Here is a tiny trained network, its code and every weight. The questions are about switching its units off for an input and a class, where a switched-off unit gives its printed mean instead of its output.

import numpy as np


def w(rows, s, z=0):
    codes = np.array(rows[::2]) - 128.0
    scale = np.full(codes.shape[1], s)
    scale[-1] = z or s
    return codes * scale


def norm(h):
    return h / np.sqrt((h * h).mean(-1, keepdims=True) + 1e-5)


def f(y):
    return np.maximum(y, 0)


def log_softmax(a):
    a = a - a.max(-1, keepdims=True)
    return a - np.log(np.exp(a).sum(-1, keepdims=True))


def net(x, mask):
    res = np.array(x, float).reshape(1, 3) / 4 @ E
    u = 0
    for l in range(2):
        y = f(norm(res) @ A[l][:, :-1].T + A[l][:, -1])
        res = res + np.where(mask[u : u + 7], y, B[l][:, -1]) @ B[l][:, :-1]
        u += 7
    return log_softmax(norm(res)[-1] @ U[:, :-1].T + U[:, -1])


A, B = {}, {}
E = w([
[161,138,63,97,15,119,139,50,238,141],'x0',
[147,184,44,116,190,226,148,157,99,167],'x1',
[174,101,133,189,156,91,255,38,38,185],'x2',
],0.0055)
A[0] = w([
[112,89,160,187,98,5,121,109,138,110,16],'0.n1',
[169,123,197,188,205,133,130,102,63,134,88],'0.n2',
[121,105,202,144,103,91,143,95,126,110,3],'0.n3',
[173,141,160,155,124,145,212,84,104,174,16],'0.n4',
[181,219,2,148,163,146,172,117,75,189,42],'0.n5',
[171,89,56,107,78,94,172,59,138,174,70],'0.n6',
[197,35,166,121,104,118,174,76,84,183,21],'0.n7',
],0.0072,0.0036)
B[0] = w([
[157,79,98,20,73,148,255,190,74,99,213],'0.n1',
[160,125,179,108,108,176,97,54,182,161,235],'0.n2',
[124,95,74,69,105,101,93,177,36,146,175],'0.n3',
[80,186,107,185,185,87,105,132,152,70,215],'0.n4',
[137,70,84,53,59,91,164,164,82,84,255],'0.n5',
[173,104,219,156,139,203,67,102,146,185,244],'0.n6',
[51,200,93,179,136,70,100,131,133,81,220],'0.n7',
],0.0085,0.0059)
A[1] = w([
[128,195,82,245,161,56,169,38,97,155,44],'1.n1',
[78,175,90,188,148,105,146,112,83,202,75],'1.n2',
[123,107,123,44,121,119,84,125,191,121,68],'1.n3',
[136,91,4,113,181,156,167,203,134,178,81],'1.n4',
[156,108,175,158,101,214,125,10,189,186,51],'1.n5',
[76,240,143,142,128,133,91,173,191,69,3],'1.n6',
[98,53,253,137,229,158,121,118,63,190,42],'1.n7',
],0.0071,0.0028)
B[1] = w([
[62,142,127,159,206,113,151,173,216,102,253],'1.n1',
[75,122,174,146,169,110,125,141,120,90,166],'1.n2',
[89,117,123,197,232,123,153,117,43,157,252],'1.n3',
[140,14,239,102,2,41,212,117,117,105,207],'1.n4',
[194,225,119,137,119,202,22,159,95,200,251],'1.n5',
[108,184,126,198,207,76,216,49,129,115,215],'1.n6',
[226,139,44,133,48,178,13,97,206,200,219],'1.n7',
],0.0074,0.0043)
U = w([
[123,15,143,17,66,94,196,160,46,91,249],'0',
[49,172,118,214,240,81,160,94,149,101,38],'1',
[206,159,126,120,96,223,5,105,154,215,94],'2',
],0.014,0.0016)

Each question gives the input, the list of numbers given to net, and the class t.
The units are the neurons (one row each of A and B). Each row of codes is followed by its name. A weight is (code - 128) times the scale printed after its matrix; where a second scale follows, it is the last column's (A, B and U).
mask holds one flag per neuron, layer by layer. A switched-off neuron (its flag False) gives its mean, the last column of its row in B, instead of its output. The means were averaged over made-up inputs and are rounded, as every weight is.
A unit's drop is (log p(t) with every unit on - log p(t) with that unit switched off) / (log p(t) with every unit on - log p(t) with every unit switched off).
most important unit: the unit with the biggest drop
k most important neurons: the k neurons with the biggest drops, biggest first
k most important neurons of layer l: the k neurons of layer l with the biggest drops, biggest first
drop of u: that unit's drop, to one decimal
input [-3,-5,6], class 1: most important neuron => 0.n7
input [-7,6,5], class 2: 2 most important neurons => 0.n2, 1.n7
input [-6,-5,-3], class 2: 2 most important neurons => 0.n5, 1.n7
input [-8,-7,-6], class 2: 2 most important neurons => 0.n5, 1.n7
input [-8,-7,-1], class 2: 4 most important neurons => 1.n7, 0.n5, 0.n2, 1.n4
input [-6,-4,4], class 2: 2 most important neurons => 0.n2, 1.n7
input [-6,7,7], class 0: 4 most important neurons => 0.n5, 0.n6, 1.n4, 1.n6
input [3,2,4], class 1: 2 most important neurons => 0.n4, 0.n7
input [-5,8,-8], class 0: 2 most important neurons => 1.n4, 0.n7
input [-1,-3,5], class 1: 3 most important neurons => 0.n7, 0.n4, 0.n5
input [-8,7,6], class 2: 4 most important neurons => 0.n2, 1.n7, 0.n1, 0.n3
input [8,2,-8], class 1: 3 most important neurons of layer 1 => 1.n6, 1.n3, 1.n7
input [6,-3,5], class 2: 2 most important neurons => 0.n6, 1.n5
input [1,6,3], class 0: most important unit => 0.n5
input [6,-2,-7], class 1: 2 most important neurons of layer 0 => 0.n6, 0.n2
input [7,-6,8], class 1: 4 most important neurons => 0.n7, 0.n4, 0.n2, 0.n5
input [-6,8,-6], class 0: 2 most important neurons => 0.n6, 1.n4
input [3,0,4], class 1: drop of 0.n4 => 4.0
input [1,7,-3], class 0: drop of 0.n6 => 0.0
input [-6,1,5], class 2: drop of 1.n7 => 0.9
input [-7,4,2], class 2: most important unit => 0.n2
input [3,-5,7], class 1: drop of 0.n7 => 5.3
